Below are the code and all the weights of a small trained network. Each question names an input and a target symbol and asks about switching units off, where a switched-off unit gives its printed mean instead of its output.

import numpy as np


def w(rows, s, z=0):
    codes = np.array(rows[::2]) - 128.0
    scale = np.full(codes.shape[1], s)
    scale[-1] = z or s
    return codes * scale


def norm(h):
    return h / np.sqrt((h * h).mean(-1, keepdims=True) + 1e-5)


def f(y):
    return y / 2 * (1 + np.tanh(0.7978845608 * (y + 0.044715 * y**3)))


def softmax(a):
    e = np.exp(a - a.max(-1, keepdims=True))
    return e / e.sum(-1, keepdims=True)


def log_softmax(a):
    a = a - a.max(-1, keepdims=True)
    return a - np.log(np.exp(a).sum(-1, keepdims=True))


def net(x, mask):
    ids = ['αβγεζμξπφψω'.index(c) for c in x.split()]
    T = len(ids)
    res = E[ids] + P[:T]
    r = norm(res)
    for j in range(2):
        rows = slice(3 * j, 3 * j + 3)
        q, k, v = (r @ M[0][rows].T for M in (Q, K, V))
        z = softmax(np.where(np.tri(T) > 0, q @ k.T / 3**0.5, -1e9)) @ v
        o = O[0][rows]
        res = res + np.where(mask[j], z, o[:, -1]) @ o[:, :-1]
    y = f(norm(res) @ A[0][:, :-1].T + A[0][:, -1])
    res = res + np.where(mask[2:10], y, B[0][:, -1]) @ B[0][:, :-1]
    return log_softmax(norm(res)[-1] @ U[:, :-1].T + U[:, -1])


Q, K, V, O, A, B = {}, {}, {}, {}, {}, {}
E = w([
[35,156,116,65,128],'α',
[10,235,47,94,126],'β',
[90,155,128,40,166],'γ',
[129,178,194,9,65],'ε',
[106,140,117,85,119],'ζ',
[95,197,137,149,132],'μ',
[67,195,116,118,194],'ξ',
[61,77,166,201,100],'π',
[159,91,190,138,164],'φ',
[124,172,146,101,254],'ψ',
[116,144,48,151,80],'ω',
],0.014)
P = w([
[160,177,184,44,152],'0',
[92,108,88,76,156],'1',
[119,167,130,149,127],'2',
[198,130,195,95,143],'3',
[155,3,88,89,132],'4',
[117,167,129,150,130],'5',
],0.012)
Q[0] = w([
[147,102,124,73,170],'head 1',
[150,83,93,101,131],'head 1',
[123,246,178,195,98],'head 1',
[153,179,175,84,60],'head 2',
[77,207,138,171,143],'head 2',
[140,167,173,157,166],'head 2',
],0.014)
K[0] = w([
[252,121,134,172,128],'head 1',
[163,97,99,228,127],'head 1',
[44,162,167,94,183],'head 1',
[144,193,143,105,60],'head 2',
[21,219,105,72,186],'head 2',
[126,183,120,31,226],'head 2',
],0.011)
V[0] = w([
[96,191,172,156,78],'head 1',
[93,86,178,118,145],'head 1',
[139,143,135,187,195],'head 1',
[158,141,151,146,167],'head 2',
[157,137,128,2,182],'head 2',
[123,156,105,97,161],'head 2',
],0.0088)
O[0] = w([
[186,113,147,135,71,145],'head 1',
[128,253,231,72,108,153],'head 1',
[135,137,150,137,188,92],'head 1',
[101,153,161,143,68,120],'head 2',
[187,77,124,137,125,254],'head 2',
[194,67,98,133,78,177],'head 2',
],0.0061,0.0085)
A[0] = w([
[82,131,105,168,44,67],'neuron 1',
[167,171,181,53,168,125],'neuron 2',
[167,57,249,37,128,108],'neuron 3',
[165,104,154,191,12,154],'neuron 4',
[39,153,102,237,7,2],'neuron 5',
[153,56,234,100,232,152],'neuron 6',
[138,38,192,71,177,73],'neuron 7',
[254,120,171,80,156,111],'neuron 8',
],0.0091,0.006)
B[0] = w([
[198,144,1,201,58,128],'neuron 1',
[112,84,144,214,87,218],'neuron 2',
[99,153,119,207,189,254],'neuron 3',
[55,110,166,101,159,167],'neuron 4',
[250,130,189,122,175,141],'neuron 5',
[127,155,152,62,68,213],'neuron 6',
[100,226,22,144,158,174],'neuron 7',
[150,86,80,86,128,226],'neuron 8',
],0.0096,0.0085)
U = w([
[122,172,79,73,11,80],'α',
[152,210,53,97,140,120],'β',
[127,17,23,214,156,137],'γ',
[40,132,175,143,72,159],'ε',
[125,24,102,50,47,86],'ζ',
[191,196,159,150,172,122],'μ',
[45,224,75,191,179,39],'ξ',
[167,26,132,161,150,254],'π',
[160,122,131,44,233,152],'φ',
[204,145,180,19,71,89],'ψ',
[201,138,72,207,45,125],'ω',
],0.012,0.0052)

Each question gives the input, a string of symbols that net reads in full, and the target symbol t.
The units are the heads (3 rows each of Q, K, V and O) and the neurons (one row each of A and B). Each row of codes is followed by its name. A weight is (code - 128) times the scale printed after its matrix; where a second scale follows, it is the last column's (O, A, B and U).
mask holds one flag per unit, heads first, then neurons. A switched-off unit (its flag False) gives its mean, the last column of its rows in O or B, instead of its output. The means were averaged over made-up inputs and are rounded, as every weight is.
A unit's drop is (log p(t) with every unit on - log p(t) with that unit switched off) / (log p(t) with every unit on - log p(t) with every unit switched off).
The circuit of an input: a set's keep is (log p(t) with only the set's units on - log p(t) with every unit switched off) / (log p(t) with every unit on - log p(t) with every unit switched off). Starting from all 10 units, units are removed one at a time, each time the one whose removal leaves the highest keep (on an exact tie, the one counted first), for as long as the keep stays at least 0.8.
units of the circuit, in order: the units of the circuit, biggest drop first
most important unit: the unit with the biggest drop
k most important neurons: the k neurons with the biggest drops, biggest first
drop of u: that unit's drop, to one decimal
input φ β γ, target γ: units of the circuit, in order	(neuron 2; head 2)
input ζ ψ φ, target φ: 3 most important neurons	(neuron 6; neuron 2; neuron 8)
input ω ε π ε μ, target ε: most important unit	head 2
input φ α γ π, target ε: units of the circuit, in order	(neuron 6; neuron 4)
input β ψ β ω, target ζ: 3 most important neurons	(neuron 3; neuron 7; neuron 4)
input α α ζ φ, target μ: units of the circuit, in order	(neuron 3; neuron 6; neuron 7)
input α ζ μ, target μ: 2 most important neurons	(neuron 5; neuron 6)
input ω μ ε γ, target β: 2 most important neurons	(neuron 7; neuron 6)
input ξ ω φ γ ζ, target ξ: units of the circuit, in order	(head 2; neuron 7; head 1)
input ω φ ξ μ, target π: 2 most important neurons	(neuron 2; neuron 8)
input ξ φ α, target α: 3 most important neurons	(neuron 3; neuron 2; neuron 8)
input γ β ε ξ, target ω: 4 most important neurons	(neuron 2; neuron 6; neuron 3; neuron 4)
input μ α μ β, target α: 3 most important neurons	(neuron 3; neuron 7; neuron 8)
input ξ π μ ξ ξ, target φ: 3 most important neurons	(neuron 3; neuron 2; neuron 1)
input ξ π ξ ξ, target ω: 4 most important neurons	(neuron 2; neuron 6; neuron 3; neuron 8)
input γ ξ φ ε μ, target ξ: 2 most important neurons	(neuron 7; neuron 8)
input φ ε π π ψ β, target β: most important unit	neuron 2
input ε γ ε μ, target π: 2 most important neurons	(neuron 8; neuron 2)
input β ψ ξ ξ γ ψ, target ψ: 2 most important neurons	(neuron 6; neuron 3)
input ε ξ ζ, target ζ: most important unit	neuron 3
input ε ω ω ψ ξ β, target β: drop of neuron 5	0.3
input β ε ψ π ε ψ, target ψ: drop of neuron 6	0.7
input ω μ ε α, target ξ: drop of neuron 3	0.7
